The symbols move the units like this.
* | u t s n
z625 | z216 z793 z804 z115
z729 | z148 z878 z532 z361
z873 | z735 none none z898
z865 | z60 z576 z115 z887
z84 | z655 none z898 z346
z275 | z878 z102 z488 z149
z715 | z395 z780 z703 z531
z462 | z2 z437 z585 z75
z45 | z585 z453 z437 z761
z532 | z149 z867 z892 z645
z149 | z275 z455 z751 z532
z614 | z75 z65 z761 z568
z946 | z822 z532 z148 z944
z780 | z271 z729 z946 z567
z37 | z944 z513 z361 z271
z361 | z729 z275 z645 z822
z437 | z760 z987 z71 z319
z576 | z598 z970 z710 z216
z789 | z716 z415 z531 z933
z224 | z346 z873 z450 z255
z157 | z520 z734 z239 z102
z450 | z14 none z735 z655
z174 | z806 z926 z333 z279
z751 | z488 z183 z102 z892
z14 | z898 none none z450
z608 | z583 z526 z353 z596
z598 | z804 z570 z793 z576
z415 | z718 z37 z567 z395
z8 | z88 z789 z241 z402
z88 | z772 z716 z469 z8
z695 | z255 z14 z84 z965
z763 | z711 z22 z364 z852
z148 | z513 z892 z149 z729
z255 | z224 z898 z655 z695
z209 | z970 z224 z965 z793
z710 | z793 z695 z570 z205
z711 | z244 z354 z560 z763
z220 | z660 z681 z174 z919
z570 | z463 z84 z255 z970
z115 | z625 z710 z598 z572
z761 | z45 z990 z319 z2
z486 | z526 z830 z919 z712
z965 | z695 z450 z346 z463
z301 | z605 z132 z486 z583
z898 | z873 none none z14
z2 | z761 z760 z65 z462
z681 | z333 z8 z926 z495
z346 | z84 z735 z14 z224
z411 | z132 z174 z660 z526
z726 | z364 z834 z22 z244
z17 | z164 z703 z395 z716
z22 | z354 z608 z232 z21
z495 | z681 z402 z200 z806
z132 | z919 z806 z830 z411
z65 | z319 z601 z990 z585
z926 | z173 z241 z88 z200
z804 | z205 z463 z209 z598
z735 | none none none z873
z279 | z174 z200 z681 z830
z183 | z913 z887 z108 z520
z877 | z572 z804 z216 z60
z108 | z734 z572 z865 z952
z933 | z789 z395 z164 z469
z979 | z987 z726 z763 z601
z453 | z71 z763 z987 z990
z712 | z486 z660 z132 z353
z469 | z933 z715 z17 z241
z488 | z867 z913 z157 z751
z232 | z850 z353 z583 z834
z241 | z469 z531 z716 z294
z944 | z946 z645 z729 z37
z703 | z537 z946 z271 z718
z913 | z239 z865 z734 z183
z772 | z294 z17 z933 z88
z531 | z715 z567 z718 z164
z463 | z965 z655 z224 z570
z271 | z37 z148 z822 z780
z205 | z710 z965 z970 z804
z987 | z391 z364 z711 z979
z216 | z576 z209 z205 z625
z319 | z437 z979 z453 z65
z645 | z532 z488 z878 z513
z239 | z952 z60 z978 z913
z395 | z415 z271 z537 z715
z354 | z144 z583 z850 z22
z200 | z926 z294 z8 z654
z605 | z353 z919 z526 z301
z402 | z8 z933 z294 z173
z333 | z654 z88 z173 z681
z596 | z608 z486 z605 z850
z60 | z877 z598 z625 z865
z520 | z183 z978 z952 z157
z970 | z570 z346 z695 z209
z567 | z780 z361 z944 z537
z102 | z157 z108 z913 z455
z71 | z601 z711 z391 z453
z601 | z979 z244 z852 z71
z294 | z241 z164 z789 z772
z892 | z751 z520 z455 z878
z455 | z102 z952 z183 z867
z716 | z17 z718 z715 z789
z75 | z462 z319 z45 z614
z887 | z865 z216 z572 z978
z660 | z830 z333 z806 z220
z572 | z115 z205 z576 z877
z353 | z712 z220 z411 z605
z990 | z453 z852 z979 z760
z655 | z450 none z873 z84
z734 | z978 z115 z60 z108
z144 | z834 z301 z596 z354
z834 | z232 z605 z608 z144
z583 | z301 z411 z712 z608
z952 | z108 z877 z887 z239
z978 | z887 z625 z877 z734
z867 | z455 z239 z520 z488
z718 | z703 z944 z780 z415
z537 | z567 z822 z37 z703
z244 | z726 z144 z21 z711
z830 | z279 z654 z495 z660
z391 | z852 z560 z244 z987
z21 | z22 z596 z834 z560
z173 | z402 z469 z772 z926
z560 | z21 z850 z144 z364
z526 | z411 z279 z220 z486
z850 | z596 z712 z301 z232
z568 | z614 z585 z2 z586
z586 | z568 z45 z462 none
z878 | z892 z157 z867 z275
z852 | z763 z21 z726 z391
z513 | z645 z751 z275 z148
z585 | z65 z71 z760 z45
z164 | z531 z537 z415 z17
z822 | z361 z149 z513 z946
z760 | z990 z391 z601 z437
z654 | z200 z772 z402 z333
z919 | z220 z495 z279 z132
z806 | z495 z173 z654 z174
z793 | z209 z255 z463 z710
z364 | z560 z232 z354 z726

In the rows, 62 means zero.

The rows follow the links: the fewer symbols apart two units are, the more alike their rows tend to be.

Unit, then a row for it; each showing differs a little:
z834 -> [  69   52   57   77   69   56   45   64   87   70   59   43   58   68   75   78   68   83   77   60   62   38   46   74  108   94   55   99   59   84   78   50   66   49   79   45   75   68   43   77   55    1   33   41   59   58   30]
z319 -> [  50   60   42   46   48   47   55   70   81   80   59   10   55   64   96   81   48   80   68   54   86   45   42   71  108   82   63   48   67   63   82   70   83   54   71   50   95   85   29   73   32   44   43   59   65   36   61]
z585 -> [  50   61   42   43   46   45   56   71   79   80   59   11   56   62   96   81   47   80   67   53   85   47   40   72  106   82   63   45   65   60   82   70   84   55   70   48   95   85   30   71   32   49   45   59   65   36   63]
z987 -> [  56   62   42   58   56   50   54   65   85   78   59   16   53   71   92   79   55   82   71   56   81   38   47   70  115   86   64   66   70   73   81   64   75   53   72   51   89   82   31   80   35   25   36   52   65   41   49]
z183 -> [  51   93   38   58   66   71   86   38   51   66   61   55   48   82   61   43   55   41   45   66   76   63  107   38   49   29   82   35  101   53   43   74   49   78   38   99   50   68   71   74   49   93   64   78   75   52   84]
z232 -> [  70   51   60   78   68   57   45   65   87   69   59   46   59   69   72   77   70   84   78   61   60   39   44   74  106   95   55  100   57   84   77   49   66   49   80   44   75   66   44   75   55    1   34   41   58   59   29]
z294 -> [  65   32   92   48   46   55   48   89   49   48   66   86   83   28   52   69   61   64   66   57   46   85   19   78   32   68   43   54   15   48   70   59   75   54   73   30   64   50   67   29   84   86   87   62   48   76   68]
z17 -> [  59   38   87   38   42   54   55   87   44   50   65   79   81   29   55   66   56   59   60   57   52   88   26   74   26   59   48   36   23   40   68   66   76   58   67   39   66   55   67   29   78  105   91   70   51   69   81]
z402 -> [  69   29   95   55   50   55   45   88   53   48   65   87   83   30   50   71   66   68   69   58   42   80   19   80   38   75   41   67   14   55   71   55   72   52   77   29   63   49   67   32   86   70   82   57   47   79   59]
z726 -> [  63   59   47   68   63   53   49   63   88   76   59   26   54   72   85   78   60   83   74   58   74   36   49   71  115   90   60   82   67   80   79   58   71   52   75   50   83   77   35   81   42   11   32   46   63   47   39]
z711 -> [  60   61   45   65   61   51   51   63   87   77   58   22   52   73   87   79   58   83   72   58   76   37   48   70  116   90   62   77   70   76   80   60   73   52   74   51   86   78   34   81   39   15   33   49   65   45   42]
z990 -> [  52   62   40   50   51   48   55   67   82   80   58   13   54   66   94   80   50   80   68   55   84   42   44   70  112   84   63   54   69   66   81   68   80   54   71   51   94   85   30   76   33   37   40   57   66   37   56]
z354 -> [  66   55   54   75   68   56   46   64   88   72   59   37   55   71   77   78   66   83   76   60   65   37   47   72  111   93   57   94   63   83   78   52   67   50   78   47   78   70   40   79   50    4   33   43   61   54   32]
z560 -> [  64   58   50   70   65   54   49   63   88   74   59   29   55   73   82   77   63   83   75   59   70   37   48   71  113   93   59   87   67   80   79   55   70   51   76   49   81   74   37   80   45    7   32   44   62   50   36]
z14 -> [  75   67   76   85   83   79   69   47   49   46   63  110   63   70   28   41   80   45   57   72   37   70   92   48   25   43   63   87   66   68   38   49   36   69   51   79   26   39   92   60   89   63   70   60   60   86   54]
z583 -> [  73   46   68   80   70   58   42   68   85   65   61   55   63   64   67   77   74   83   79   61   54   43   40   76   99   95   50  105   48   85   78   47   64   48   81   39   70   62   48   70   64    1   39   40   56   66   27]
z614 -> [  48   57   46   37   41   44   54   76   75   77   60   13   60   55   96   81   43   79   66   52   86   52   32   74   99   80   60   37   58   55   84   72   88   54   71   45   97   85   30   64   34   59   52   63   63   37   69]
z157 -> [  50   92   38   54   64   69   86   40   49   66   60   53   49   79   62   43   52   42   45   65   77   64  103   39   47   29   81   28   98   49   43   75   52   78   38   97   52   69   70   72   47   99   67   81   74   50   88]
z415 -> [  55   46   79   34   39   54   61   83   42   52   65   72   78   32   59   64   50   55   56   56   59   88   33   69   25   51   53   24   32   36   65   73   77   63   61   47   68   59   66   31   71  116   93   76   55   64   90]
z695 -> [  74   75   68   89   86   82   71   40   53   50   62  102   57   78   32   40   79   45   57   72   43   64  102   45   34   42   68   89   77   72   37   51   32   69   50   86   27   42   91   68   82   55   64   59   64   81   53]
z867 -> [  48   89   40   46   58   66   85   45   47   66   61   51   51   73   65   47   49   43   44   63   79   69   96   42   44   29   79   21   93   45   47   78   57   77   39   93   56   70   68   67   46  108   71   82   73   48   92]
z531 -> [  56   41   84   37   40   54   58   85   42   50   66   76   80   29   56   66   52   57   58   56   55   88   29   72   26   55   50   31   26   39   67   68   78   60   64   41   67   56   66   30   75  110   91   73   52   68   85]
z892 -> [  47   85   43   41   53   64   83   50   45   65   61   51   55   66   66   48   47   43   43   61   80   72   87   46   40   30   78   14   85   41   49   79   61   76   41   88   59   70   67   62   47  114   76   83   71   49   96]
z463 -> [  74   77   66   90   87   82   72   39   54   52   62  100   56   80   32   39   79   45   56   72   45   62  104   45   37   43   69   88   80   73   37   52   33   71   49   88   27   43   90   70   81   54   62   60   65   81   52]
z391 -> [  58   62   43   59   58   50   53   63   86   79   58   18   52   71   90   79   55   82   71   57   80   38   47   71  115   88   63   69   71   74   80   63   74   53   72   52   88   82   33   80   36   23   34   52   66   42   47]
z601 -> [  54   63   42   55   54   49   54   65   84   79   58   14   53   69   93   80   53   81   69   56   83   40   47   70  114   86   63   60   71   70   81   67   77   53   72   52   90   83   31   78   34   30   36   54   66   38   52]
z45 -> [  49   60   43   42   45   45   55   71   78   79   60   11   57   61   96   82   47   80   67   53   86   48   37   72  105   81   61   43   64   60   83   71   84   54   70   48   96   85   29   69   33   51   47   60   65   36   65]
z710 -> [  71   82   57   88   87   81   76   34   55   55   61   91   52   85   37   40   77   45   54   72   50   59  110   41   43   40   73   83   89   72   37   55   33   72   47   93   29   48   86   75   74   54   58   61   68   75   54]
z598 -> [  69   87   53   86   86   80   78   34   56   58   61   85   50   88   41   39   74   44   53   73   54   56  113   40   46   38   76   79   94   71   37   57   34   74   44   96   31   51   84   78   69   56   57   63   69   72   57]
z850 -> [  71   49   62   78   70   57   44   65   86   68   59   47   60   68   71   77   71   84   78   60   58   40   43   75  105   95   53  102   55   84   76   49   65   49   81   43   74   65   44   75   59    0   36   41   57   62   28]
z913 -> [  53   94   38   60   69   72   86   36   52   66   60   57   47   83   59   42   56   42   45   66   75   61  109   37   49   30   81   37  102   55   42   73   48   78   38  100   48   67   72   76   50   90   63   77   75   53   82]

Each walk starts at a row. The symbols on each line, taken left to right, move it on to the next unit.
Answer with the unit's row; about right is enough.
[  55   63   41   57   56   49   54   65   86   79   58   15   53   70   92   80   54   82   70   55   82   39   47   71  115   86   63   64   70   70   80   65   76   54   72   52   89   82   32   79   34   27   35   52   66   39   50]
t t t u n	[  75   43   72   81   70   58   41   71   82   62   61   61   65   61   63   76   73   83   80   61   49   46   38   77   93   96   48  107   44   84   76   46   64   48   83   38   69   58   51   67   68    4   41   39   54   68   26]
s t t n u n u	[  71   28   95   61   54   55   42   87   57   48   65   89   81   33   49   73   69   70   72   59   40   76   18   81   43   79   39   76   14   60   73   52   70   50   79   27   62   47   66   36   87   59   76   53   46   80   52]
[  51   93   38   55   64   71   86   39   50   67   61   55   47   79   62   43   53   43   45   65   76   64  105   40   47   29   81   32  100   52   43   75   50   78   38   98   51   68   71   74   47   95   67   78   74   51   85]
n s s n u s t	[  69   85   55   87   86   81   77   34   55   57   61   87   51   87   40   39   75   44   53   72   52   58  112   41   46   39   75   81   93   71   36   56   33   73   46   95   30   50   85   78   70   56   58   62   69   72   56]
n n s t u n s	[  74   71   72   88   84   81   70   44   50   47   63  107   61   73   29   40   79   44   57   72   40   67   96   48   29   43   65   88   70   69   38   50   34   70   52   81   26   40   91   63   86   59   67   60   61   85   52]
[  61   34   90   44   43   54   52   88   46   49   66   83   82   27   53   69   58   61   63   56   50   87   22   77   28   63   45   45   18   44   69   63   76   57   70   35   66   52   67   29   81   96   89   67   49   73   75]
n n u t	[  55   43   81   36   40   54   58   85   41   51   65   75   79   30   57   65   52   57   57   56   57   88   30   71   24   54   51   29   28   38   65   69   77   61   64   43   67   58   66   30   74  111   92   74   53   66   86]
t n n t s	[  46   74   53   33   45   60   78   62   42   63   63   54   62   54   67   54   45   46   46   58   77   79   70   52   33   34   70    7   69   35   54   80   69   73   46   76   65   69   65   51   52  125   84   84   67   50  100]
[  76   36   82   79   68   58   38   76   76   56   62   72   71   53   57   75   75   81   80   61   43   54   31   80   80   94   44  105   32   80   75   44   64   45   83   31   65   53   56   58   77   13   50   41   50   75   29]
u n s u	[  76   31   90   74   64   58   38   81   69   52   64   82   76   44   52   74   75   77   77   61   39   64   24   81   65   89   41   98   22   73   74   45   65   47   83   28   64   49   61   48   83   29   61   43   47   79   36]
n u u t u t	[  64   33   92   47   46   55   49   89   48   48   66   85   83   27   52   69   60   63   65   57   47   86   20   77   31   67   44   51   17   47   69   61   75   54   71   32   65   50   67   29   83   90   88   64   48   76   71]
[  70   29   96   59   53   56   42   88   57   47   65   89   82   32   50   72   67   70   71   58   39   78   19   81   42   78   40   74   14   58   72   53   71   50   77   27   63   47   66   34   87   63   78   55   47   80   54]
u n t s n t s	[  50   54   72   31   38   55   65   78   41   55   64   66   74   36   62   61   47   52   53   56   65   88   42   65   25   46   57   16   41   34   63   76   76   66   57   53   68   62   66   35   65  122   91   80   58   60   95]
u s t t n n	[  47   86   43   42   54   64   84   48   46   66   61   50   53   69   66   48   47   43   44   61   80   71   91   44   42   30   78   16   89   43   48   79   60   77   40   90   58   70   67   64   47  112   75   83   71   48   95]
[  58   62   43   61   60   51   52   63   87   78   58   19   53   72   89   79   57   82   72   57   78   38   49   71  115   88   62   72   71   74   80   61   74   53   73   51   87   80   32   80   37   20   34   50   65   43   46]
t s t n u n	[  74   43   70   81   70   58   41   70   83   64   61   58   64   62   64   77   74   84   80   62   51   45   39   77   96   96   50  106   46   84   77   46   64   48   82   39   70   59   50   68   67    3   40   39   56   68   27]
s n s u n n n	[  76   37   80   81   68   58   39   75   77   59   61   71   70   54   58   76   75   80   80   61   44   52   32   78   82   94   45  106   34   81   75   44   64   46   82   32   66   54   56   59   76   11   48   40   51   74   29]
[  46   79   48   36   49   61   81   56   43   64   62   52   59   61   67   51   45   44   44   60   78   76   78   49   37   32   74   11   78   38   53   80   65   75   43   82   63   69   66   56   49  121   81   84   69   49  100]
s n n s s s	[  55   95   39   64   72   73   86   35   52   66   59   60   46   86   58   42   58   42   45   67   73   60  112   38   50   30   83   44  103   58   41   70   43   78   38  101   46   64   74   77   50   84   62   75   74   54   78]
s n s n u n	[  62   93   44   76   80   77   83   32   55   62   60   71   46   90   49   40   67   43   49   70   65   57  116   37   51   34   81   62  103   66   38   63   38   76   40  101   38   58   79   80   58   68   58   68   74   63   66]
